Each row of numbers belongs to one of the nodes below and depends on some of the facts about them. Some rows are named. Which node is each other row?

How the nodes are related:
κ: is of sort; Ω: points at; Ψ: uses
lastak {κ=c, Ω=ribros, Ψ=ridus,klolal,plole}
bradrak {κ=b, Ω=bruplidrer}
sovem {κ=b, Ω=veskimun, Ψ=stodur}
libran {κ=c, Ω=beklu}
bosoki {κ=f, Ψ=zegol}
vilur {κ=f, Ω=fiflar, Ψ=dristam,plole}
nokil {κ=f, Ω=sisuk}
flesa {κ=a, Ψ=gruga,sovem}
kliken {κ=c}
bikom {κ=e, Ψ=flopubras}
begre {κ=b, Ω=bradrak}
ridus {κ=e}
zute {κ=b, Ω=muvu, Ψ=plole}
drebel {κ=b, Ψ=flezibol,magras}
maflos {κ=f, Ω=ruskek, Ψ=stodur}
setin {κ=d}
furak {κ=d, Ω=skubal, Ψ=gritas}
flasibrek {κ=b, Ω=zodogur}
klafer {κ=e, Ω=flivis}
beva {κ=f}
magras {κ=b, Ψ=plole}
rugul {κ=f, Ω=skigre}
zozer {κ=c, Ψ=baflo,ridus,kotror}
babis {κ=c, Ω=flaste, Ψ=ridus,zumestol}
flirasko {κ=c, Ψ=ridus,nozo,gubrom,luvu}
trupe {κ=e, Ω=metris, Ψ=flopubras}
bretrol {κ=d, Ω=nokil, Ψ=flopubras,zogos}
bilal {κ=f, Ω=bogos}
klolal {κ=d, Ω=bretrol, Ψ=plole}
bevadas {κ=c, Ψ=luvu}
ziplagon {κ=a, Ω=plole, Ψ=magras}
bruplidrer {κ=c, Ω=bruskem}
flezibol {κ=f, Ω=teklur, Ψ=plole}
pagri {κ=a, Ψ=fastotrol}
vaple {κ=c, Ω=plople}
ribros {κ=b}
tregedrum {κ=a, Ψ=kigres}
gezo {κ=a, Ω=fufan, Ψ=flopubras}
zurilo {κ=c}
grelur {κ=b, Ω=musam}
skigre {κ=b, Ω=klafer, Ψ=klolal}
dufi {κ=a, Ψ=kigres}
petrus {κ=a, Ψ=bikom,zute,ziplagon}
musam {κ=a, Ω=zurilo}
gebas {κ=a}
skostirus {κ=c, Ψ=zute}
fluskoplom {κ=d, Ω=trupe}
zibel {κ=f}
zoram {κ=c, Ψ=flopubras,flasibrek}
tridin {κ=a, Ω=gritas}
metris {κ=d, Ω=gosavo}
naklin {κ=e, Ω=maflos}
flodan {κ=f, Ω=vaple, Ψ=danisur}
bruskem {κ=b, Ω=petrus}
flivis {κ=a, Ψ=flopubras,magras}
danisur {κ=b, Ω=rugul, Ψ=flezibol}
gritel {κ=a, Ω=zute}
gribri {κ=f, Ω=kotror, Ψ=zumestol}
brokudus {κ=e, Ω=beva}
sisuk {κ=a}
kosa {κ=b, Ω=tridin}
flaste {κ=f, Ω=kidron, Ψ=flopubras,fastotrol}
skezol {κ=e, Ω=boklo}
gubrom {κ=b}
zilel {κ=d, Ψ=plole}
flokli {κ=b, Ω=vilur}
drupliter {κ=a, Ψ=togis,flopubras}
fetri {κ=a, Ω=stode}
tibrepe {κ=d, Ω=flezibol, Ψ=kidron,zogos}
luva {κ=c, Ω=vevusis}
vevusis {κ=b, Ψ=rugul,stodur}
plople {κ=f, Ω=flesa, Ψ=begre}
sulim {κ=e}
beklu {κ=f, Ω=naklin}
fastotrol {κ=f, Ω=dufi, Ψ=gubrom}
kotror {κ=a, Ω=zegol, Ψ=plole}
grepa {κ=d, Ω=gribri}
zapir {κ=a, Ω=furak}
daskiklel {κ=a, Ω=statozuk}
veskimun {κ=a}
zegol {κ=a}
dinim {κ=c, Ψ=plole}
baflo {κ=f}
bogos {κ=a, Ω=klage}
kigres {κ=e, Ψ=flopubras,plole}
gele {κ=d, Ψ=togis}
kagu {κ=a, Ω=togis, Ψ=magras}
drekel {κ=b}
kidron {κ=b, Ψ=klolal,plole,tregedrum,luvu}
piva {κ=c, Ψ=rugul,togis}
pluste {κ=c, Ω=setin, Ψ=plole}
statozuk {κ=d, Ω=gilal}
faflastom {κ=d}
grodona {κ=a, Ψ=magras}
stakedak {κ=b, Ψ=nozo}
siklas {κ=d, Ω=kleviskar}
plaklesto {κ=f, Ω=gezo, Ψ=zute,stodur}
nuzul {κ=f, Ψ=ridus,plole}
vovek {κ=a}
sapa {κ=b, Ψ=plole}
gremu {κ=a, Ω=brokudus, Ψ=gebas}
gosavo {κ=c, Ω=plaklesto}
ruflok {κ=a, Ω=kagu}
nozo {κ=a, Ψ=flopubras,ziplagon,plole}
raklol {κ=d, Ψ=trupe}
zigrak {κ=a, Ω=drekel}
gritas {κ=a, Ω=luva}
fufan {κ=a}
netris {κ=c, Ψ=gele}
zumestol {κ=a, Ω=fastotrol, Ψ=flopubras}
zodogur {κ=c, Ω=nulo}
muvu {κ=a, Ψ=baflo,stodur,plole}
gruga {κ=b}
flopubras {κ=c, Ψ=plole}
stode {κ=e, Ω=lastak}
skavo {κ=f}
teklur {κ=f}
kleviskar {κ=a, Ω=pluste}
boklo {κ=c, Ω=gebas}
plole {κ=a, Ω=grelur}
gilal {κ=c, Ω=zodrem, Ψ=skezol,togis,zilel}
ruskek {κ=f}
stodur {κ=f, Ω=zigrak}
zodrem {κ=d, Ω=kosa}
sokanam {κ=e}
fogok {κ=e, Ω=stodur}
nuklir {κ=b, Ψ=tregedrum}
luvu {κ=a, Ψ=kigres}
zogos {κ=a, Ψ=fastotrol}
fiflar {κ=d, Ω=sokanam}
klage {κ=b}
didru {κ=a, Ω=daskiklel}
dristam {κ=a, Ω=babis, Ψ=rugul,flopubras}
togis {κ=c, Ω=skavo, Ψ=flopubras,plole}
skubal {κ=d, Ω=grepa}
nofo {κ=d, Ω=skezol}
nulo {κ=c, Ω=tregedrum}
planul {κ=b}
pluflin {κ=a, Ω=zumestol}

Some rows with their names:
flopubras: -0.7	0.2	6.5	5.3	-2.3	-0.9	4.5	0.6	-1.2	3.3	-0.5	1.7	-2.2	0.7	-0.7	-2.5	-0.7	0.3	-2.1	4.2	-3.0	-0.3	3.9	0.2	0.3	-0.4
drupliter: -1.8	-1.8	4.1	6.9	-2.9	8.4	4.8	2.1	6.3	0.8	1.3	-2.5	2.7	-4.4	-1.8	-2.1	0.2	-5.9	-3.2	6.3	3.5	2.7	2.7	1.1	-0.7	0.3
dristam: -5.2	0.4	7.6	2.3	-2.6	7.9	6.4	1.8	0.7	-3.8	-3.4	0.5	1.7	-0.5	-3.4	-4.0	4.6	-1.2	-0.5	1.0	7.9	0.8	3.5	4.3	-1.4	2.7
zumestol: -3.2	-1.5	5.3	0.8	-2.6	6.3	4.9	3.2	2.0	-0.3	-0.8	1.7	2.9	-2.1	-2.6	-2.7	1.9	-1.0	0.8	2.2	1.3	-0.2	2.7	3.1	-0.5	1.0
pluflin: -4.3	0.8	7.0	-0.9	-1.9	6.5	6.1	2.1	-1.0	-4.1	-4.9	0.8	1.7	-0.4	-3.4	-4.7	4.9	-0.2	-0.1	-1.0	7.9	-0.6	3.2	4.8	-2.0	2.9
nofo: -1.8	1.1	4.8	-4.1	-1.4	3.3	0.8	2.4	1.9	-7.2	-2.6	-1.4	1.2	2.2	-3.5	-3.5	6.8	0.9	-1.8	-1.2	7.7	-0.5	5.8	6.3	-2.2	0.2
gruga: -6.4	-0.7	9.8	-7.1	-0.2	-2.9	8.0	1.8	-8.4	-3.9	-1.9	10.2	0.0	4.9	-3.8	-0.8	2.6	8.0	9.1	-7.4	-13.1	-2.6	2.6	2.2	0.4	-0.3
gubrom: -4.9	-0.6	8.7	-4.5	-0.2	-1.5	6.3	0.9	-5.3	-3.0	-0.9	6.8	-0.2	2.2	-2.7	-1.0	1.5	4.1	5.5	-5.4	-9.8	-1.7	2.2	1.0	0.1	-0.6
ziplagon: -4.9	0.6	7.3	2.2	-2.9	7.9	6.4	1.6	1.3	-3.9	-3.6	0.3	1.6	-1.0	-3.4	-4.0	4.5	-1.6	-1.2	0.7	8.3	0.8	3.6	4.6	-1.8	2.6
setin: 1.3	-2.6	0.4	-8.2	-1.2	0.4	-1.2	5.6	3.6	-0.2	2.9	2.3	3.8	0.3	-2.6	-1.0	1.6	1.8	2.3	1.4	-6.1	-3.2	4.1	3.7	0.0	-3.2
veskimun: -1.6	-2.9	2.7	-4.6	-1.6	3.8	3.6	5.3	0.5	2.3	0.8	4.3	4.2	-2.2	-2.3	-2.2	-0.2	1.0	4.6	1.9	-6.0	-2.9	1.3	2.1	0.2	-0.5
grepa: -0.2	-0.4	3.4	-8.1	-2.3	1.7	0.5	3.6	3.3	-2.4	-0.3	2.0	2.6	0.5	-3.3	-2.3	4.1	0.9	0.1	-1.8	0.2	-3.1	5.6	5.2	-1.1	-1.7
kagu: -1.6	-1.9	4.0	7.2	-3.3	8.7	4.5	1.7	7.0	1.1	1.3	-2.7	2.7	-5.1	-1.6	-2.3	0.1	-6.8	-3.7	6.0	3.4	2.8	3.1	1.1	-0.7	0.1
skigre: -1.4	-1.5	6.8	7.0	-2.2	3.4	5.4	-2.2	5.0	0.5	3.1	-1.2	-0.7	-4.4	-1.0	0.0	-2.0	-6.9	-4.1	0.8	-5.5	3.7	3.2	-3.3	-0.1	-2.1
teklur: 3.1	-3.3	3.7	-3.1	-1.5	3.7	2.4	3.0	0.5	1.1	2.1	3.4	3.7	-0.2	-2.1	-0.9	-1.2	0.9	6.5	-2.1	-11.5	-2.9	1.9	-0.2	2.1	-0.8
beklu: 1.2	-1.4	6.3	-0.9	-1.9	5.0	3.4	1.2	-0.2	-2.2	-0.8	1.8	2.3	0.6	-2.7	-2.0	1.7	0.1	4.0	-4.0	-4.0	-2.2	2.9	1.4	0.6	0.8
danisur: -4.3	1.2	9.5	3.3	-1.5	2.3	7.1	-2.5	-0.4	-4.5	-1.6	0.6	-1.7	-0.7	-2.3	-1.7	2.3	-2.4	-1.8	-4.0	-0.1	2.4	3.9	0.1	-1.1	0.4

Which node is each row?
No name comes twice in this set of rows, the named rows included.
-4.6	-0.8	6.3	-6.2	-2.0	4.1	6.2	4.3	-2.3	-1.9	-3.0	5.8	3.1	0.7	-3.7	-3.3	3.1	3.7	4.9	-1.4	-0.5	-2.9	2.6	4.8	-0.6	1.3 | plole
1.7	-2.5	5.7	7.4	-3.3	8.3	3.4	-0.2	6.0	0.0	2.4	-1.6	1.9	-2.0	-2.1	-0.7	-0.3	-5.2	-0.3	0.9	-2.3	1.8	3.5	-0.7	1.0	-0.1 | maflos
0.8	-1.0	4.3	-1.5	-1.8	-3.3	2.9	2.3	-1.9	7.3	1.0	5.1	-0.8	-0.2	-0.4	-2.0	-3.0	1.9	1.3	2.8	-10.0	-3.7	3.0	-0.5	1.5	-2.3 | zurilo
0.0	0.1	4.3	5.8	-2.9	6.8	0.5	0.8	8.7	-5.1	0.7	-6.0	0.9	-1.1	-2.5	-2.3	4.7	-5.8	-7.5	4.4	9.7	4.0	6.3	4.0	-1.9	-0.5 | tibrepe
5.1	-8.7	-7.6	13.5	4.7	-3.2	2.5	1.9	-9.8	-7.0	8.5	-11.0	2.8	0.4	4.3	0.2	-1.2	-4.3	11.3	18.9	-19.2	16.9	-2.0	-2.3	0.9	-6.0 | vevusis
-1.6	-3.3	3.4	-0.9	-2.6	5.0	4.6	4.8	2.6	3.2	1.6	3.8	4.2	-3.1	-2.3	-1.4	-0.9	-0.6	3.3	3.6	-6.2	-1.4	1.9	1.8	0.4	-1.0 | tregedrum
-1.5	-2.9	5.5	-0.8	-1.2	-0.8	4.9	0.8	0.8	2.4	3.9	4.5	0.8	-2.1	-1.4	0.6	-2.9	-0.9	2.7	-1.4	-14.8	-0.1	1.8	-2.4	1.3	-3.3 | kidron
5.2	-4.5	-6.3	9.5	4.9	-6.3	1.4	2.8	-17.3	-7.2	1.2	-9.7	-0.1	5.7	4.1	-3.9	2.7	2.3	10.3	19.0	-8.1	12.4	-0.3	2.2	-0.1	-2.1 | luva
5.1	12.8	-6.7	-32.8	6.7	-8.3	-16.4	-5.5	4.9	20.8	-1.0	-4.2	12.8	-3.8	0.1	-4.0	9.4	-11.1	0.8	0.6	75.1	-1.3	5.6	-3.6	38.3	-0.9 | furak
-2.3	-3.7	3.4	1.7	-3.2	5.8	5.2	4.3	4.7	4.0	3.0	3.0	4.1	-3.2	-2.2	-1.0	-1.3	-2.0	1.9	5.4	-5.9	0.0	2.3	1.4	0.8	-1.3 | flesa
-4.0	1.4	9.3	-0.3	-0.5	0.9	6.4	-1.7	-2.9	-5.1	-2.7	1.3	-1.6	0.1	-2.3	-2.4	2.9	-0.5	-0.3	-5.8	-0.4	0.6	3.3	0.2	-1.0	0.7 | flokli
-0.7	-3.8	2.2	4.3	-3.0	6.6	3.9	3.7	6.9	4.1	3.4	0.4	4.1	-5.1	-1.6	-1.1	-2.1	-4.7	-0.2	6.8	-3.4	1.1	2.0	0.4	0.3	-1.4 | muvu
0.9	-3.0	-0.3	12.8	7.0	-1.6	0.6	2.9	-9.0	-10.7	4.0	-8.3	-0.1	6.3	0.9	-0.3	1.5	2.7	6.5	10.2	-8.3	9.5	-4.1	-3.5	0.5	-0.1 | kosa

The same nodes again, as new rows of numbers:
Named rows:
bruskem: 12.5	2.5	4.0	-1.7	6.5	16.7	-0.3	-2.7	0.9	4.3	10.7	2.8	21.1	-3.3	0.0
lastak: -18.1	2.4	-6.2	-5.3	18.4	-36.5	9.9	-0.3	37.0	-15.0	-4.8	-13.7	-31.4	-3.9	-25.2
bevadas: -7.3	8.1	-6.3	3.8	3.9	-10.9	5.3	1.7	2.3	-8.6	3.5	-4.1	-14.4	2.2	-9.8
gritel: -5.0	-11.5	4.6	-15.3	14.2	-4.3	11.3	1.1	10.8	1.6	-11.3	3.7	-6.4	7.0	6.5
netris: -5.0	2.1	-1.7	2.2	0.3	-11.9	4.9	-0.9	8.3	-1.3	3.0	-0.3	-8.1	-1.2	-8.6
ziplagon: 1.7	6.1	0.6	-8.8	-8.8	-21.4	-0.1	-3.7	-7.9	2.9	-10.5	3.7	-10.5	4.2	-11.1
bretrol: -1.9	-0.2	-16.3	9.5	-11.3	-1.5	4.5	1.1	-1.2	0.6	19.5	-6.4	-6.1	10.4	3.2
grepa: 4.5	-8.9	1.9	-10.3	25.0	-4.7	1.2	-3.9	15.4	-2.9	3.7	-6.2	-1.7	2.5	3.8
zozer: -4.4	1.7	-2.0	14.0	-15.7	-7.9	-2.7	1.4	9.4	4.2	2.9	5.0	-7.8	-2.0	-12.4
kidron: 0.0	8.4	-9.2	7.7	-5.3	-10.1	-4.9	-2.9	6.8	-0.1	12.3	-11.5	6.4	-3.8	-25.2
tibrepe: -4.4	-2.1	-15.6	-5.1	16.5	-35.9	16.6	-0.5	18.4	-10.8	11.2	-13.0	-26.8	8.2	-0.6
piva: -7.3	0.0	-5.0	3.1	1.2	-21.5	15.6	-2.4	22.7	-5.7	0.2	-8.3	-17.9	-9.1	-5.2
gribri: -1.4	5.0	4.4	12.6	-20.5	10.0	0.0	2.2	-17.4	-0.1	8.5	-3.5	-10.3	12.8	3.0
sovem: 1.4	3.2	0.0	0.0	-5.9	-17.8	26.7	-3.8	16.0	14.0	-1.0	-7.6	6.6	-21.2	12.1
bruplidrer: 2.0	-0.9	8.3	-0.8	11.0	5.4	5.8	-0.5	6.3	-2.6	-0.3	0.5	4.0	-1.5	5.5
klage: 6.4	-3.6	-0.1	-1.4	13.4	13.0	-1.2	-3.3	10.9	2.3	9.3	-6.4	15.6	-6.3	-4.7
dufi: -15.7	-4.4	-7.6	2.5	-2.9	-6.9	-7.0	-0.4	6.1	-1.7	-7.4	-8.8	-18.4	5.5	-20.8

Rows to name:
No name comes twice in this set of rows, the named rows included.
-10.2	-2.8	-5.2	-3.6	-10.1	-18.0	17.9	0.5	-3.6	3.8	-6.3	-1.6	-22.1	-0.6	0.6 | dristam

Now the same nodes, written a new way:
Named rows:
kotror: 45.3	-17.8	-22.4	-19.1	12.8	-11.6	-36.0	-23.8	6.4	7.3	3.9	0.3	-15.3	-40.1	7.8
zozer: 11.4	-1.0	-14.2	-5.0	-5.0	-13.3	-12.8	2.9	7.2	13.5	-11.7	8.0	-19.9	-9.4	35.8
ridus: 15.4	-9.4	-12.4	15.2	6.3	-4.8	-21.7	7.4	2.3	12.7	-4.1	4.5	-14.3	-12.7	45.3
rugul: 9.6	-13.2	12.6	-4.8	15.8	-20.1	-13.2	2.5	-1.2	17.6	7.6	-11.3	-13.5	-15.1	59.5
petrus: 10.5	-4.8	-11.0	5.6	19.2	-9.2	-4.5	-7.2	3.8	11.6	-10.1	16.6	-28.8	-22.9	33.3
zute: 37.0	6.7	-12.5	-25.1	11.4	-15.8	-21.8	-14.2	6.9	26.2	-2.0	3.1	6.1	-28.4	11.9
muvu: 28.3	-0.4	-12.2	-1.8	9.8	-7.8	-16.3	-11.3	-5.1	11.9	-13.6	15.1	-19.8	-32.8	21.1
drebel: 3.3	-6.1	-27.2	-8.1	22.4	-14.5	3.6	-3.7	30.2	25.8	-11.9	22.7	-12.5	-18.8	39.2
flezibol: 41.4	4.1	-4.9	-22.7	9.6	-22.9	-32.7	-10.7	14.9	20.9	0.2	13.2	-4.2	-32.3	21.1
raklol: 9.7	-7.0	-12.8	3.7	15.9	-6.5	-7.3	-6.0	-2.0	7.7	-8.9	14.4	-25.6	-9.7	30.1
ruflok: 14.5	-9.5	0.7	9.5	24.7	4.1	-20.4	-10.0	5.9	9.0	-0.1	-7.2	-20.8	-14.2	43.9
zodrem: -1.7	-27.3	13.1	-0.2	18.1	19.3	-36.2	-15.0	7.1	15.7	-12.9	9.6	-7.5	-3.0	35.9
flesa: 12.6	-6.7	-8.8	7.9	14.4	-3.4	-5.6	-5.1	0.1	10.0	-14.2	11.0	-28.2	-22.0	30.8
daskiklel: 7.8	-17.1	9.5	7.7	22.7	10.4	-27.5	-13.0	8.6	13.8	-5.7	-0.7	-15.6	-13.1	39.8
nokil: 18.7	-8.0	3.6	3.1	14.8	-6.7	-22.3	4.9	13.0	18.6	1.6	-7.6	-18.4	-6.9	47.7
gebas: 16.1	-9.5	-12.7	18.0	20.4	2.6	-17.6	-5.9	-2.3	15.6	-7.2	4.5	-24.4	-14.0	46.3
gritas: 3.1	-24.1	10.2	8.1	19.8	14.5	-32.6	-14.1	8.8	15.7	-12.4	2.4	-13.4	-10.8	37.1

Rows to name:
No name comes twice in this set of rows, the named rows included.
12.4	-13.0	3.2	9.8	23.3	6.7	-23.1	-11.8	6.4	11.7	-2.9	-5.3	-18.6	-14.0	41.4 | didru
3.3	-5.5	5.8	0.2	26.7	-20.1	-8.8	-15.4	2.7	3.2	9.9	6.1	-30.8	2.4	15.2 | bretrol
13.5	-4.7	-5.6	7.4	7.7	-3.7	-3.4	-1.2	-8.5	6.9	-16.9	7.4	-29.7	-21.8	21.5 | dufi
10.0	-4.3	7.8	-7.9	5.9	-12.6	-2.8	10.1	14.9	9.6	-8.2	-1.3	-25.9	-14.9	27.9 | fastotrol
15.2	-8.4	-8.2	3.1	6.6	-13.8	-10.9	9.4	9.5	18.7	-11.6	10.8	-25.5	-13.8	35.8 | bosoki
18.3	-38.3	-17.5	-11.3	5.6	-15.2	-15.6	6.0	26.1	2.4	4.7	-15.3	-35.8	-13.5	19.7 | gribri
12.6	-10.0	3.9	18.7	37.2	-39.6	-14.4	-22.1	7.7	-2.5	-9.8	4.2	-26.4	13.2	9.6 | gezo
20.3	4.7	-1.7	-12.4	7.7	-40.1	-29.1	-19.8	4.3	17.5	15.5	9.9	-15.8	3.4	5.5 | togis
-1.4	-12.5	-12.4	6.8	33.8	-31.4	-5.7	-19.8	12.4	16.7	1.7	30.8	-34.1	-12.5	30.9 | flivis
6.8	-7.7	10.5	0.7	16.3	-30.6	-9.4	1.4	10.7	15.1	7.7	5.1	-31.5	2.6	16.2 | flaste
37.4	4.0	-24.0	-14.9	9.8	-17.8	-22.4	-12.0	-0.8	32.0	-5.1	12.7	4.6	-24.4	15.6 | sapa
7.5	-2.3	-13.0	-1.6	-3.6	-14.5	-10.1	3.0	8.5	13.0	-11.4	9.6	-22.1	-7.0	37.1 | netris
6.4	-12.1	5.7	2.9	13.8	-18.1	-17.6	-2.0	-2.4	8.9	10.5	-6.1	-6.9	-19.0	59.2 | klafer
41.8	7.1	-6.5	-22.9	14.3	-9.7	-31.4	-23.7	-2.8	8.1	-0.3	11.4	-2.8	-33.5	15.6 | klolal
13.8	-4.9	4.3	-4.6	11.2	-13.0	-12.2	6.4	15.8	13.9	-2.8	0.0	-22.2	-14.3	35.6 | plople

